Here is a tiny trained network, its code and every weight. The questions are about switching its units off for an input and a class, where a switched-off unit gives its printed mean instead of its output.

import numpy as np


def w(rows, s, z=0):
    codes = np.array(rows[::2]) - 128.0
    scale = np.full(codes.shape[1], s)
    scale[-1] = z or s
    return codes * scale


def norm(h):
    return h / np.sqrt((h * h).mean(-1, keepdims=True) + 1e-5)


def f(y):
    return y / 2 * (1 + np.tanh(0.7978845608 * (y + 0.044715 * y**3)))


def log_softmax(a):
    a = a - a.max(-1, keepdims=True)
    return a - np.log(np.exp(a).sum(-1, keepdims=True))


def net(x, mask):
    res = np.array(x, float).reshape(1, 2) / 4 @ E
    u = 0
    for l in range(3):
        y = f(norm(res) @ A[l][:, :-1].T + A[l][:, -1])
        res = res + np.where(mask[u : u + 6], y, B[l][:, -1]) @ B[l][:, :-1]
        u += 6
    return log_softmax(norm(res)[-1] @ U[:, :-1].T + U[:, -1])


A, B = {}, {}
E = w([
[2,30,120,185,39,84],'x0',
[88,199,6,107,226,221],'x1',
],0.0076)
A[0] = w([
[170,5,152,217,2,76,162],'0.n1',
[244,101,144,81,88,188,105],'0.n2',
[194,135,94,164,150,164,3],'0.n3',
[177,156,195,70,156,59,101],'0.n4',
[148,144,70,55,187,138,67],'0.n5',
[152,166,41,125,97,118,114],'0.n6',
],0.0093,0.0051)
B[0] = w([
[84,12,66,2,127,164,246],'0.n1',
[112,167,193,205,135,114,160],'0.n2',
[102,126,105,146,90,116,129],'0.n3',
[243,181,122,195,124,157,166],'0.n4',
[6,104,48,99,180,70,159],'0.n5',
[120,171,197,140,148,119,138],'0.n6',
],0.008,0.013)
A[1] = w([
[110,148,49,66,178,121,4],'1.n1',
[206,103,193,139,35,173,64],'1.n2',
[50,2,81,147,31,104,206],'1.n3',
[185,213,163,151,174,164,71],'1.n4',
[244,153,72,96,111,146,87],'1.n5',
[77,116,118,198,23,97,215],'1.n6',
],0.0095,0.0036)
B[1] = w([
[107,185,159,134,192,239,167],'1.n1',
[12,79,110,143,227,200,151],'1.n2',
[198,121,147,76,19,74,252],'1.n3',
[80,115,82,85,51,112,158],'1.n4',
[135,77,89,181,153,51,142],'1.n5',
[182,74,139,86,71,132,149],'1.n6',
],0.011,0.013)
A[2] = w([
[145,208,147,142,176,183,87],'2.n1',
[143,71,96,53,164,154,38],'2.n2',
[169,135,176,84,167,190,99],'2.n3',
[255,183,66,178,72,103,173],'2.n4',
[226,236,120,214,117,147,3],'2.n5',
[28,74,23,163,189,88,157],'2.n6',
],0.0076,0.0038)
B[2] = w([
[38,195,58,203,2,146,204],'2.n1',
[142,207,110,125,129,81,178],'2.n2',
[72,142,113,184,146,127,136],'2.n3',
[196,108,103,101,167,44,213],'2.n4',
[122,207,77,154,51,84,145],'2.n5',
[177,118,184,188,191,180,254],'2.n6',
],0.008,0.0035)
U = w([
[176,38,148,201,251,156,140],'0',
[155,46,138,42,50,96,199],'1',
[186,207,58,191,135,16,129],'2',
[41,240,88,161,192,195,203],'3',
[98,157,175,120,136,112,23],'4',
[102,153,200,136,139,120,39],'5',
[98,137,164,129,154,112,19],'6',
[91,137,163,108,172,107,2],'7',
],0.017,0.0085)

Each question gives the input, the list of numbers given to net, and the class t.
The units are the neurons (one row each of A and B). Each row of codes is followed by its name. A weight is (code - 128) times the scale printed after its matrix; where a second scale follows, it is the last column's (A, B and U).
mask holds one flag per neuron, layer by layer. A switched-off neuron (its flag False) gives its mean, the last column of its row in B, instead of its output. The means were averaged over made-up inputs and are rounded, as every weight is.
A unit's drop is (log p(t) with every unit on - log p(t) with that unit switched off) / (log p(t) with every unit on - log p(t) with every unit switched off).
The circuit of an input: a set's keep is (log p(t) with only the set's units on - log p(t) with every unit switched off) / (log p(t) with every unit on - log p(t) with every unit switched off). Starting from the 12 units with the biggest drops (on a tie, the unit counted first), units are removed one at a time, each time the one whose removal leaves the highest keep (on an exact tie, the one counted first), for as long as the keep stays at least 0.8.
units of the circuit, in order: the units of the circuit, biggest drop first
most important unit: the unit with the biggest drop
top k neurons: the k neurons with the biggest drops, biggest first
top k neurons in layer l: the k neurons of layer l with the biggest drops, biggest first
drop of u: that unit's drop, to one decimal
input [-7,-7], class 0: top 2 neurons	[1.n2; 1.n5]
input [-8,-7], class 2: top 2 neurons in layer 0	[0.n1; 0.n4]
input [-8,1], class 2: units of the circuit, in order	[0.n1]
input [-8,-8], class 0: top 3 neurons in layer 1	[1.n2; 1.n5; 1.n3]
input [-3,-7], class 0: top 4 neurons	[0.n4; 1.n2; 0.n5; 1.n3]
input [-4,1], class 3: top 2 neurons	[0.n5; 1.n3]
input [-4,-8], class 0: top 2 neurons	[0.n4; 1.n2]
input [-3,-6], class 0: top 2 neurons	[0.n4; 1.n2]
input [-6,-6], class 0: top 2 neurons	[1.n2; 1.n5]
input [-4,0], class 2: top 3 neurons	[0.n1; 0.n4; 1.n2]
input [-5,-5], class 0: top 2 neurons	[1.n2; 1.n3]
input [-4,-2], class 2: top 2 neurons	[0.n1; 0.n2]
input [-6,-4], class 2: top 3 neurons	[0.n1; 0.n4; 0.n2]
input [0,1], class 3: most important unit	0.n1
input [-8,-4], class 2: drop of 0.n1	1.0
input [-8,-3], class 2: drop of 0.n2	0.0
input [-8,-1], class 2: drop of 0.n1	0.1
input [-7,-2], class 2: drop of 0.n1	0.2
